cols: T K A B F
K297: 3; 37; -36; -5; -17
K171: 0; 56; 25; -8; 6
K110: 1; 16; -5; -5; -2
K414: -4; -17; -36; 3; 37
order: -36; 3; 37; -5; -17 => K297
down: -5; 3 => B
down: 37; 56; 16 => K

cols: M P G R
K417: 8; -15; 18; 12
K565: -28; -11; -5; 11
K469: 0; -20; 0; 17
K118: -27; 42; -3; -6
K428: -33; -16; 29; 34
K842: -28; 12; -5; -11
K78: 8; -15; 18; 2
K740: 8; -15; 0; 2
order: -11; -28; 12; -5 => K842
down: -15; -15 => P

cols: D X H U W
K106: -55; 19; -25; 18; -23
K238: -25; -23; -55; 18; 17
K566: 33; -31; 34; 29; 17
K954: 34; 33; 16; 29; -31
K157: -23; -55; 17; -25; 19
K152: -1; 13; 5; -14; -9
K21: -9; 26; -2; 26; -3
order: 17; -25; -23; -55; 18 => K238
down: 34; 16 => H
order: 34; 17; -31; 33; 29 => K566
order: -31; 17; 29; 33; 34 => K566
order: -55; -25; -23; 17; 19 => K157

cols: C S V J N L Q Z
K905: 0; -9; 8; -5; 9; 5; 0; 10
K413: 2; 0; -5; 8; -9; 10; 6; 10
K147: 1; 0; -5; 8; -9; 10; 5; 9
K725: -8; -1; 27; -32; 40; -52; -16; -45
K410: -1; 0; 3; -7; 7; -6; -6; -7
K995: -2; 0; 8; -10; 12; -15; -6; -13
down: 10; 10; 9; -45 => Z
down: 9; -9; -9 => N
down: 8; -5; -5; 27 => V
down: -1; 0; 0 => S
order: 10; 5; 9; 1; 0; -5; 8; -9 => K147

cols: bav suf bizag nit lebes Ler rovi sur Rikim zuker
K893: 9; 3; 18; 4; 2; 6; -3; 5; 16; 3
K506: -30; -25; -52; -6; 0; -11; -9; -13; -41; 13
K885: -7; -15; -30; 0; 6; -2; 11; 16; -6; 0
K982: 30; 16; -24; 0; 7; 33; 20; -10; 22; 30
down: -9; 11; 20 => rovi
down: -30; -7; 30 => bav

cols: pak Ralav Mamus Rapa toli mis ronu Mukir nid kogu
K89: -35; 28; -47; -34; -2; -23; 47; -38; -30; -27
K275: -29; 8; 29; 46; -5; 25; -49; -29; 15; -33
K447: -6; -10; 1; 0; 30; 36; 3; 41; -49; 20
K796: -28; 26; 26; -32; 41; -42; -42; 28; -45; 9
K854: -20; 12; -23; 24; 47; -26; 44; -24; -20; -1
K159: 4; 36; 39; -9; 37; 30; 7; -13; -26; -14
K263: -23; -24; -26; -20; 12; -1; -20; 25; 47; 44
order: -1; -20; -24; 44; -26; 47; 24; -23; 12; -20 => K854
down: -32; 24; -9 => Rapa
order: 44; 47; 25; -20; -1; 12; -20; -26; -24; -23 => K263

cols: vuzes nanik ludag Libid nel kiga tatug
K375: 14; -31; -30; -24; 10; 48; -2
K407: 24; -1; -15; 42; -36; 2; 34
K660: -34; -1; -16; 18; -41; 14; 24
K293: -30; -2; 40; 4; 25; 20; 8
down: -30; -15 => ludag
down: 42; 18; 4 => Libid
order: 25; 20; 8; -30; -2; 40; 4 => K293
order: 24; 14; -41; 18; -16; -1; -34 => K660

cols: som fevad vin torar zup tebu Kof rig furur
K864: 31; 1; 4; 0; 43; -33; 25; -20; -15
K639: -23; 3; 24; -2; 44; -33; -14; -10; -15
K689: -15; 3; 24; -2; 44; -33; -14; -10; -15
K430: -2; -23; -10; -15; 23; -14; 44; -33; 3
order: -33; -23; -15; -14; -10; -2; 3; 24; 44 => K639
order: -33; -20; -15; 0; 1; 4; 25; 31; 43 => K864

cols: vifi sive pugo voz dak bugem Gozi
K487: -4; -21; 6; -8; -15; 5; 6
K957: 18; 1; -9; -14; -36; 48; -42
K460: -42; -35; 18; -9; 48; -14; 1
down: -15; -36 => dak
down: 6; -42 => Gozi
down: -42; 1 => Gozi
order: -14; -9; -42; -36; 48; 1; 18 => K957

cols: kap Gipu Fizo padu Gir Zuf
K458: -21; -3; -13; 25; -18; 43
K912: -24; -1; 4; 14; -6; 18
K774: 17; 23; -14; -4; 40; -10
K408: 43; -19; -21; -13; 25; -3
K90: -6; 3; -24; 14; 18; -1
down: 25; 14; -4; -13 => padu
order: -3; -13; 25; -18; 43; -21 => K458
order: 4; 18; -1; 14; -6; -24 => K912

cols: seli Loke faki rade
K708: 0; -4; 3; -8
K978: 27; -36; 0; -2
K715: -2; 0; 27; 4
K961: -2; 0; 27; -35
K478: -5; -15; -27; -36
K931: 6; 8; -41; 3
down: 0; 27; -2; -2 => seli
down: 4; -35; -36 => rade
down: 0; -15; 8 => Loke
order: 27; -2; 0; 4 => K715
order: -2; -35; 0; 27 => K961
down: -4; -36; 0; 0; -15 => Loke

cols: gogef zemam sopa togi kurom
K140: 16; 36; 26; -21; 41
K98: 36; 15; 41; -20; 26
K179: 24; -3; 41; -1; -30
K921: 26; 36; 41; 15; -21
order: -30; -1; 41; -3; 24 => K179
down: 26; 41 => sopa
order: -21; 15; 26; 36; 41 => K921
order: -21; 15; 41; 36; 26 => K921

cols: miv Pulur mapi rufu kevu vizib
K602: 2; 23; 1; 29; 24; 26
K104: -49; 24; 8; -15; -30; -9
K800: 13; 2; -6; 29; 15; 14
K400: 5; 5; 5; 27; 21; 13
K213: -18; -24; -43; 4; -26; -2
K229: 4; 12; -8; 24; -24; -36
K84: -5; -8; 7; -33; -23; 27
K65: 15; 9; -1; 27; 20; 11
K135: 4; 12; -8; 24; 7; 7
order: -49; 8; -30; -15; -9; 24 => K104
down: 29; -15; 29; 27; 4; 24; -33 => rufu

cols: Vubo palu vekuv Renu Feto
K691: -42; -9; 22; 48; 38
K871: 7; -6; -42; 37; -14
K663: -22; -22; 22; 42; 26
K555: 2; -14; -19; 29; -4
K531: 7; 37; -6; -41; -14
K818: 28; -27; -27; 8; -45
K672: -46; -16; 37; 2; 30
K230: -34; 42; 21; -18; 28
order: 30; 2; 37; -16; -46 => K672
order: -6; -14; 7; 37; -42 => K871
down: -22; 2; 7; 28; -46; -34 => Vubo

cols: zuzi tanaf zupag Solus Pafav
K406: -3; 0; -2; -8; 15
K52: -2; 15; -9; -3; 0
K148: -12; -12; -1; -18; 15
q: -3; 0; -2; -8; 15 => K406
order: 0; -3; -9; 15; -2 => K52
down: -9; -1 => zupag

